Below are the code and all the weights of a small trained network. Each question names an input and a target symbol and asks about switching units off, where a switched-off unit gives its printed mean instead of its output.

import numpy as np


def w(rows, s, z=0):
    codes = np.array(rows[::2]) - 128.0
    scale = np.full(codes.shape[1], s)
    scale[-1] = z or s
    return codes * scale


def f(y):
    return np.maximum(y, 0)


def softmax(a):
    e = np.exp(a - a.max(-1, keepdims=True))
    return e / e.sum(-1, keepdims=True)


def log_softmax(a):
    a = a - a.max(-1, keepdims=True)
    return a - np.log(np.exp(a).sum(-1, keepdims=True))


def net(x, mask):
    ids = ['ΔΘΛΣαγζημξ'.index(c) for c in x.split()]
    T = len(ids)
    res = E[ids] + P[:T]
    r = res
    for j in range(3):
        rows = slice(3 * j, 3 * j + 3)
        q, k, v = (r @ M[0][rows].T for M in (Q, K, V))
        z = softmax(np.where(np.tri(T) > 0, q @ k.T / 3**0.5, -1e9)) @ v
        o = O[0][rows]
        res = res + np.where(mask[j], z, o[:, -1]) @ o[:, :-1]
    y = f(res @ A[0][:, :-1].T + A[0][:, -1])
    res = res + np.where(mask[3:27], y, B[0][:, -1]) @ B[0][:, :-1]
    return log_softmax(res[-1] @ U[:, :-1].T + U[:, -1])


Q, K, V, O, A, B = {}, {}, {}, {}, {}, {}
E = w([
[138,85,12,114,132,146,107,174,154,48,173],'Δ',
[99,222,97,67,150,109,124,142,134,105,193],'Θ',
[176,144,86,164,100,58,112,98,142,106,100],'Λ',
[110,66,37,39,96,178,174,70,107,100,127],'Σ',
[197,142,71,56,193,87,213,87,86,125,32],'α',
[125,89,60,57,94,164,106,168,71,101,42],'γ',
[127,112,53,98,224,60,192,85,53,136,44],'ζ',
[119,150,63,187,141,205,207,141,66,116,91],'η',
[97,119,122,139,120,77,122,101,113,1,124],'μ',
[131,125,139,151,122,71,174,145,185,145,149],'ξ',
],0.014)
P = w([
[33,148,46,93,140,168,146,133,229,118,41],'0',
[51,149,74,103,132,157,136,133,213,116,63],'1',
[74,144,86,111,129,138,133,142,183,121,86],'2',
[94,135,100,114,117,125,132,151,160,128,109],'3',
[118,123,108,108,123,124,126,151,134,122,129],'4',
[140,115,125,111,110,106,121,161,108,125,148],'5',
[172,107,133,104,132,113,114,160,83,105,166],'6',
[187,100,152,107,125,93,112,170,58,115,185],'7',
[226,94,161,101,144,92,101,168,36,91,200],'8',
[252,96,172,104,154,94,97,165,8,84,224],'9',
],0.011)
Q[0] = w([
[125,83,72,76,99,105,152,144,96,109,104],'H0',
[119,130,214,150,101,173,115,71,95,160,111],'H0',
[118,106,106,126,78,187,110,168,134,104,171],'H0',
[140,146,101,205,123,170,126,188,142,107,157],'H1',
[123,163,197,191,127,156,134,109,118,163,107],'H1',
[143,141,119,159,170,89,196,107,133,137,130],'H1',
[116,134,114,133,128,98,164,104,171,128,160],'H2',
[77,135,159,130,115,254,69,106,91,149,134],'H2',
[137,152,183,201,117,77,115,112,164,169,87],'H2',
],0.061)
K[0] = w([
[185,115,121,149,157,94,127,171,110,92,196],'H0',
[91,109,41,102,130,151,158,153,175,114,79],'H0',
[158,112,137,121,141,161,194,125,20,157,114],'H0',
[107,167,141,151,98,190,177,86,75,146,104],'H1',
[60,135,71,129,149,156,149,152,169,141,36],'H1',
[91,177,142,176,92,142,85,134,161,111,123],'H1',
[109,148,173,110,132,125,130,129,141,150,122],'H2',
[138,168,62,82,199,177,127,103,76,39,114],'H2',
[75,116,75,136,120,125,145,110,253,145,102],'H2',
],0.056)
V[0] = w([
[232,140,167,92,94,180,165,116,176,214,78],'H0',
[150,58,113,114,79,215,114,183,195,103,154],'H0',
[98,38,150,250,208,131,156,110,144,146,101],'H0',
[127,84,193,150,92,125,137,110,83,70,85],'H1',
[182,158,66,190,104,110,56,156,147,146,107],'H1',
[92,129,147,139,96,120,147,77,186,99,100],'H1',
[183,114,153,103,116,87,118,152,108,121,147],'H2',
[136,178,114,154,115,126,112,121,120,135,88],'H2',
[148,114,131,116,125,117,180,130,159,112,191],'H2',
],0.023)
O[0] = w([
[167,105,109,135,139,188,38,76,192,143,147,4],'H0',
[105,49,149,125,1,119,131,57,145,128,83,110],'H0',
[82,159,65,58,94,117,134,145,172,181,115,49],'H0',
[164,114,40,129,101,74,177,143,179,117,156,91],'H1',
[98,72,101,95,191,139,199,44,145,140,108,140],'H1',
[158,84,132,137,188,66,96,195,155,84,96,145],'H1',
[74,106,152,120,152,104,89,139,201,109,72,109],'H2',
[121,139,141,125,100,151,164,118,135,120,146,131],'H2',
[126,126,116,119,117,153,121,157,77,155,60,156],'H2',
],0.0098,0.016)
A[0] = w([
[117,124,101,47,121,113,44,119,141,115,82,77],'N0',
[147,136,141,130,161,140,105,88,136,154,166,102],'N1',
[166,87,115,80,154,136,109,109,117,147,131,107],'N2',
[101,128,124,148,108,143,112,94,184,160,148,86],'N3',
[107,163,67,108,64,148,132,95,187,137,176,55],'N4',
[104,94,130,161,116,137,151,84,192,101,209,2],'N5',
[108,118,120,148,120,137,106,117,163,150,120,93],'N6',
[87,159,155,121,99,135,106,124,169,195,122,47],'N7',
[130,170,104,130,149,122,106,136,144,131,153,83],'N8',
[83,104,131,161,83,146,123,92,211,109,216,63],'N9',
[131,150,142,94,152,154,113,107,173,151,136,88],'N10',
[149,133,136,146,67,124,62,148,136,107,109,2],'N11',
[89,128,133,162,97,131,85,128,207,151,119,67],'N12',
[144,137,127,114,121,106,152,80,188,155,193,69],'N13',
[187,147,125,140,140,168,83,109,173,138,135,86],'N14',
[55,117,143,160,144,133,128,128,251,87,103,124],'N15',
[82,121,166,165,125,147,127,162,224,136,78,80],'N16',
[138,137,150,130,104,131,92,89,141,180,156,77],'N17',
[120,142,137,137,104,118,114,120,179,141,129,76],'N18',
[90,139,144,195,123,150,149,168,221,160,76,96],'N19',
[146,117,141,131,94,131,100,130,185,128,141,92],'N20',
[137,149,141,147,99,123,95,118,146,148,171,62],'N21',
[100,104,135,82,117,138,96,88,189,147,152,109],'N22',
[147,107,118,145,81,90,109,124,175,170,170,46],'N23',
],0.015,0.0076)
B[0] = w([
[147,177,103,126,89,103,52,113,86,150,131,246],'N0',
[118,123,117,117,99,109,101,163,159,95,92,190],'N1',
[131,110,94,149,158,102,103,89,175,120,158,253],'N2',
[149,107,117,143,130,126,172,142,106,132,113,129],'N3',
[52,173,100,249,126,157,125,119,156,92,114,216],'N4',
[147,186,180,154,62,110,147,155,170,123,156,173],'N5',
[110,140,125,113,107,116,141,167,153,100,106,136],'N6',
[142,120,119,131,182,131,141,114,108,57,163,145],'N7',
[101,95,176,85,82,156,134,96,158,182,153,228],'N8',
[246,196,147,125,145,82,130,70,184,186,141,156],'N9',
[149,125,132,134,107,142,133,180,110,135,130,154],'N10',
[114,39,107,181,167,141,132,182,190,176,165,191],'N11',
[126,115,102,121,157,162,195,108,120,95,90,146],'N12',
[55,79,180,102,126,169,124,182,110,134,98,158],'N13',
[139,130,98,108,116,166,110,146,151,46,46,175],'N14',
[158,106,110,147,185,134,184,77,112,116,130,223],'N15',
[124,119,105,120,100,124,77,109,102,178,124,194],'N16',
[111,118,130,131,151,61,150,136,152,90,122,133],'N17',
[136,115,127,104,127,146,110,122,89,125,141,130],'N18',
[122,143,102,131,115,90,64,139,82,134,132,181],'N19',
[80,129,136,139,93,87,134,115,82,133,125,148],'N20',
[120,124,107,98,151,108,153,100,117,119,107,142],'N21',
[105,143,109,112,115,128,97,186,75,126,136,144],'N22',
[128,168,168,84,152,144,173,116,110,85,109,150],'N23',
],0.016,0.005)
U = w([
[82,64,173,108,70,99,155,140,70,146,67,51],'Δ',
[132,114,221,166,158,133,109,199,49,111,113,71],'Θ',
[143,88,103,127,204,102,158,128,123,117,111,165],'Λ',
[116,57,149,168,108,113,120,226,103,173,118,91],'Σ',
[137,112,148,113,114,126,112,208,121,118,72,118],'α',
[161,130,162,157,98,83,135,166,118,157,110,96],'γ',
[91,137,151,85,137,130,145,205,105,200,134,254],'ζ',
[78,152,106,192,102,127,144,175,109,138,99,101],'η',
[116,122,118,121,108,25,165,254,87,108,109,42],'μ',
[144,127,91,128,117,67,56,167,54,192,89,249],'ξ',
],0.0034,0.0032)

Each question gives the input, a string of symbols that net reads in full, and the target symbol t.
The units are the heads (3 rows each of Q, K, V and O) and the neurons (one row each of A and B). Each row of codes is followed by its name. A weight is (code - 128) times the scale printed after its matrix; where a second scale follows, it is the last column's (O, A, B and U).
mask holds one flag per unit, heads first, then neurons. A switched-off unit (its flag False) gives its mean, the last column of its rows in O or B, instead of its output. The means were averaged over made-up inputs and are rounded, as every weight is.
A unit's drop is (log p(t) with every unit on - log p(t) with that unit switched off) / (log p(t) with every unit on - log p(t) with every unit switched off).
The circuit of an input: a set's keep is (log p(t) with only the set's units on - log p(t) with every unit switched off) / (log p(t) with every unit on - log p(t) with every unit switched off). Starting from the 12 units with the biggest drops (on a tie, the unit counted first), units are removed one at a time, each time the one whose removal leaves the highest keep (on an exact tie, the one counted first), for as long as the keep stays at least 0.8.
units of the circuit, in order: the units of the circuit, biggest drop first
unit that matters most: the unit with the biggest drop
k most important neurons: the k neurons with the biggest drops, biggest first
heads that matter: for each layer, one digit per head in row order, 1 if its drop is at least 0.15 and else 0, layers parted by /
drop when u is switched off: that unit's drop, to one decimal
input Σ Σ Σ, target Σ: units of the circuit, in order => (H1, N11, H0)
input ζ ξ ξ ζ Δ ζ μ α Σ, target α: heads that matter => 100
input ξ Σ α ξ Θ μ γ ξ Θ γ, target Θ: heads that matter => 100
input μ μ Θ Θ α μ Θ, target Θ: units of the circuit, in order => (H0)
input ξ Θ α, target Θ: heads that matter => 110
input Θ Σ Θ Λ γ ζ, target Λ: units of the circuit, in order => (H1, N2)
input Δ Θ Δ Θ η ξ ζ, target ξ: units of the circuit, in order => (H0, H2, N0)
input μ Δ α Δ μ Θ ξ Σ γ, target Σ: units of the circuit, in order => (N11, H1, H0)
input α ξ Λ η μ Σ, target μ: units of the circuit, in order => (H0, H1)
input η α ξ Λ ξ, target Λ: units of the circuit, in order => (H1, N15)
input Λ μ Θ Λ ξ Λ Δ η Σ, target η: units of the circuit, in order => (H1, N4, H0)
input ζ ζ ζ γ ζ Θ γ γ Σ, target γ: heads that matter => 111
input μ γ γ, target γ: 2 most important neurons => (N9, N5)
input μ μ μ ζ Θ Σ, target Θ: unit that matters most => H0
input γ η η ζ α ξ Δ, target ξ: units of the circuit, in order => (H0, N0, H2)
input γ α μ γ Δ, target γ: heads that matter => 101
input ζ α Θ α ξ Λ ξ η, target η: units of the circuit, in order => (H1, H0, N4)
input Θ η η ζ Δ ξ Λ, target Λ: heads that matter => 110
input Δ η α μ Δ μ ζ η ξ γ, target ξ: heads that matter => 101
input Δ Λ ζ γ Σ ξ ξ Σ Σ, target Σ: unit that matters most => N11
input Σ Λ α γ, target α: 2 most important neurons => (N14, N1)
input μ η Θ Σ, target Θ: units of the circuit, in order => (H0, H1)
input ζ ζ Δ, target ζ: units of the circuit, in order => (H0, N8)
input μ Δ ζ, target Δ: heads that matter => 100
input Λ ζ μ η, target η: units of the circuit, in order => (H0, N4, H2)
input ξ α η Λ Λ, target Λ: drop when N2 is switched off => 0.2
input μ γ μ ζ Θ Λ α Δ Σ, target Δ: drop when H0 is switched off => 0.7
input γ α ζ ζ, target ζ: drop when H0 is switched off => 0.9
input ζ ξ μ μ μ ξ Σ Θ ζ, target Θ: drop when N2 is switched off => 0.0
input γ Θ ζ Θ ξ Σ, target ξ: most important neuron => (N0)
